Here is a tiny trained network, its code and every weight. The questions are about switching its units off for an input and a target symbol, where a switched-off unit gives its printed mean instead of its output.

import numpy as np


def w(rows, s, z=0):
    codes = np.array(rows[::2]) - 128.0
    scale = np.full(codes.shape[1], s)
    scale[-1] = z or s
    return codes * scale


def norm(h):
    return h / np.sqrt((h * h).mean(-1, keepdims=True) + 1e-5)


def f(y):
    return np.maximum(y, 0)


def softmax(a):
    e = np.exp(a - a.max(-1, keepdims=True))
    return e / e.sum(-1, keepdims=True)


def log_softmax(a):
    a = a - a.max(-1, keepdims=True)
    return a - np.log(np.exp(a).sum(-1, keepdims=True))


def net(x, mask):
    ids = ['βγεηλμξπσφψ'.index(c) for c in x.split()]
    T = len(ids)
    res = E[ids] + P[:T]
    u = 0
    for l in range(2):
        r = norm(res)
        for j in range(3):
            rows = slice(2 * j, 2 * j + 2)
            q, k, v = (r @ M[l][rows].T for M in (Q, K, V))
            z = softmax(np.where(np.tri(T) > 0, q @ k.T / 2**0.5, -1e9)) @ v
            o = O[l][rows]
            res = res + np.where(mask[u + j], z, o[:, -1]) @ o[:, :-1]
        u += 3
        y = f(norm(res) @ A[l][:, :-1].T + A[l][:, -1])
        res = res + np.where(mask[u : u + 4], y, B[l][:, -1]) @ B[l][:, :-1]
        u += 4
    return log_softmax(norm(res)[-1] @ U[:, :-1].T + U[:, -1])


Q, K, V, O, A, B = {}, {}, {}, {}, {}, {}
E = w([
[118,101,208,75,49,169],'β',
[89,152,36,16,158,155],'γ',
[187,154,155,106,139,229],'ε',
[94,153,198,120,87,8],'η',
[122,9,130,162,95,105],'λ',
[199,176,147,104,149,205],'μ',
[71,107,196,108,197,206],'ξ',
[133,118,139,224,158,198],'π',
[52,127,179,170,228,117],'σ',
[29,122,116,103,208,127],'φ',
[110,161,197,40,204,160],'ψ',
],0.015)
P = w([
[34,252,66,135,103,140],'0',
[81,123,124,86,143,86],'1',
[79,76,122,81,145,66],'2',
[121,129,109,129,118,118],'3',
[134,86,106,132,119,105],'4',
[127,140,113,128,124,124],'5',
[149,81,109,129,127,104],'6',
[135,144,118,131,130,126],'7',
[164,72,114,128,135,102],'8',
[145,144,125,136,133,129],'9',
[181,66,120,122,143,101],'10',
[155,149,136,141,137,141],'11',
[169,70,120,156,129,109],'12',
[143,166,130,141,131,124],'13',
],0.014)
Q[0] = w([
[181,39,120,117,42,63],'L0H0',
[228,108,2,165,141,191],'L0H0',
[74,145,181,112,174,143],'L0H1',
[143,159,108,141,163,151],'L0H1',
[150,133,103,133,134,138],'L0H2',
[84,113,173,109,143,134],'L0H2',
],0.041)
K[0] = w([
[179,6,98,97,163,80],'L0H0',
[198,64,253,143,169,92],'L0H0',
[98,200,142,147,92,144],'L0H1',
[132,137,105,118,190,151],'L0H1',
[136,122,141,126,135,131],'L0H2',
[116,134,128,127,131,140],'L0H2',
],0.039)
V[0] = w([
[115,88,115,118,3,180],'L0H0',
[94,98,158,101,136,202],'L0H0',
[104,127,116,158,210,147],'L0H1',
[107,151,64,45,129,103],'L0H1',
[152,162,153,137,114,117],'L0H2',
[83,167,125,129,122,154],'L0H2',
],0.054)
O[0] = w([
[121,3,84,141,142,239,219],'L0H0',
[45,56,55,73,45,114,197],'L0H0',
[217,174,92,46,139,113,145],'L0H1',
[156,106,14,194,131,177,238],'L0H1',
[124,57,111,158,145,92,44],'L0H2',
[123,140,206,169,75,120,249],'L0H2',
],0.022,0.02)
A[0] = w([
[199,82,82,85,218,35,176],'L0N0',
[123,207,122,148,61,125,9],'L0N1',
[140,152,12,5,220,146,3],'L0N2',
[93,184,96,56,225,205,157],'L0N3',
],0.031,0.003)
B[0] = w([
[97,93,192,215,40,125,176],'L0N0',
[167,70,166,96,152,89,247],'L0N1',
[210,58,108,148,252,110,251],'L0N2',
[72,190,4,75,170,72,198],'L0N3',
],0.033,0.012)
Q[1] = w([
[172,119,199,129,68,209],'L1H0',
[76,103,122,118,225,184],'L1H0',
[130,116,169,203,211,63],'L1H1',
[26,179,59,144,172,105],'L1H1',
[5,133,85,142,182,72],'L1H2',
[77,167,126,137,111,177],'L1H2',
],0.026)
K[1] = w([
[141,155,194,129,34,229],'L1H0',
[78,121,107,139,252,226],'L1H0',
[95,96,121,170,205,43],'L1H1',
[72,83,143,138,192,117],'L1H1',
[25,102,92,109,207,92],'L1H2',
[122,140,143,115,85,186],'L1H2',
],0.023)
V[1] = w([
[218,129,241,30,162,153],'L1H0',
[119,80,161,205,182,45],'L1H0',
[159,110,166,110,99,196],'L1H1',
[169,91,138,158,148,67],'L1H1',
[255,138,167,142,54,198],'L1H2',
[65,45,188,129,173,132],'L1H2',
],0.033)
O[1] = w([
[151,2,92,210,197,121,63],'L1H0',
[147,139,119,72,84,231,153],'L1H0',
[85,148,113,92,120,43,213],'L1H1',
[154,88,149,114,182,170,211],'L1H1',
[185,71,57,152,233,132,186],'L1H2',
[103,224,166,44,129,119,254],'L1H2',
],0.02,0.0096)
A[1] = w([
[90,150,131,134,179,177,1],'L1N0',
[75,94,253,159,114,149,58],'L1N1',
[156,118,117,178,204,113,224],'L1N2',
[109,85,214,234,42,169,64],'L1N3',
],0.05,0.0073)
B[1] = w([
[164,186,119,101,163,59,183],'L1N0',
[145,121,51,205,59,163,238],'L1N1',
[81,192,155,103,96,146,250],'L1N2',
[59,2,113,201,97,185,211],'L1N3',
],0.045,0.025)
U = w([
[68,26,123,138,113,173,161],'β',
[168,172,30,213,57,138,90],'γ',
[71,153,133,63,46,137,199],'ε',
[104,222,183,205,165,178,102],'η',
[82,181,72,103,204,75,147],'λ',
[138,130,167,58,104,218,96],'μ',
[145,58,96,87,68,16,95],'ξ',
[121,99,176,113,179,118,255],'π',
[183,186,181,183,81,41,170],'σ',
[219,101,84,196,182,86,114],'φ',
[251,120,142,76,14,136,30],'ψ',
],0.015,0.0078)

Each question gives the input, a string of symbols that net reads in full, and the target symbol t.
The units are the heads (2 rows each of Q, K, V and O) and the neurons (one row each of A and B). Each row of codes is followed by its name. A weight is (code - 128) times the scale printed after its matrix; where a second scale follows, it is the last column's (O, A, B and U).
mask holds one flag per unit, layer by layer, with each layer's heads first. A switched-off unit (its flag False) gives its mean, the last column of its rows in O or B, instead of its output. The means were averaged over made-up inputs and are rounded, as every weight is.
A unit's drop is (log p(t) with every unit on - log p(t) with that unit switched off) / (log p(t) with every unit on - log p(t) with every unit switched off).
The circuit of an input: a set's keep is (log p(t) with only the set's units on - log p(t) with every unit switched off) / (log p(t) with every unit on - log p(t) with every unit switched off). Starting from the 12 units with the biggest drops (on a tie, the unit counted first), units are removed one at a time, each time the one whose removal leaves the highest keep (on an exact tie, the one counted first), for as long as the keep stays at least 0.8.
circuit, biggest first: the units of the circuit, biggest drop first
most important unit: the unit with the biggest drop
k most important neurons: the k neurons with the biggest drops, biggest first
top k neurons in layer l: the k neurons of layer l with the biggest drops, biggest first
input ψ λ φ, target ψ: top 3 neurons in layer 1 -> L1N3; L1N1; L1N2
input γ π λ β λ ψ λ φ φ ε, target φ: circuit, biggest first -> L0N2; L0H1
input η φ ξ μ ψ λ γ, target ψ: most important unit -> L0H0
input π γ γ, target π: 2 most important neurons -> L1N1; L1N2
input φ ξ ε λ ψ μ γ σ λ λ φ, target φ: circuit, biggest first -> L0H1; L0N2
input ε ξ λ φ φ λ φ π, target λ: circuit, biggest first -> L0H2; L0N3
input φ π λ ψ σ φ ξ ε σ, target φ: circuit, biggest first -> L0H1; L1H2; L1N1
input π μ μ γ λ η β ξ γ ε η ψ λ ψ, target π: 2 most important neurons -> L1N1; L1N3
input λ φ λ γ γ μ λ β λ λ, target ε: circuit, biggest first -> L0H1; L1H2
input λ π ψ π φ ξ σ μ ψ, target λ: 2 most important neurons -> L1N1; L0N2
input ε π ξ σ λ β ψ σ μ, target ψ: 2 most important neurons -> L0N2; L0N0
input ψ ε ψ, target ψ: 3 most important neurons -> L0N1; L1N3; L1N2
input ψ π λ η φ φ μ σ η φ ψ β σ, target ψ: top 2 neurons in layer 0 -> L0N1; L0N2
input λ λ β ξ λ μ π λ λ λ γ ε, target λ: 3 most important neurons -> L0N2; L0N3; L1N3
input λ π λ σ λ σ γ, target λ: most important unit -> L1N1
input φ λ σ η ξ, target φ: 3 most important neurons -> L0N1; L1N1; L1N3
input β σ β ξ β σ σ ξ σ γ γ φ γ ε, target φ: circuit, biggest first -> L0H1; L0N2
input φ λ φ π λ λ γ λ, target ε: top 2 neurons in layer 0 -> L0N3; L0N2
input φ ψ φ ε ξ λ φ σ π, target φ: 2 most important neurons -> L0N2; L0N0
input σ γ φ ξ σ λ λ π γ γ λ π ψ, target σ: most important unit -> L0H0
input ξ μ π φ λ ε σ π φ ψ ξ μ, target ψ: top 3 neurons in layer 1 -> L1N2; L1N0; L1N3
input ε β β λ λ μ, target λ: 2 most important neurons -> L0N3; L0N2
input ε β ε ψ, target ε: 3 most important neurons -> L1N1; L0N2; L1N3
input φ γ φ λ σ ε γ λ φ σ, target φ: top 2 neurons in layer 0 -> L0N1; L0N2
input λ λ γ ψ σ σ λ σ, target λ: 2 most important neurons -> L1N1; L1N0
input ε λ φ π γ ψ λ β φ π ξ σ, target ε: 2 most important neurons -> L0N2; L1N1
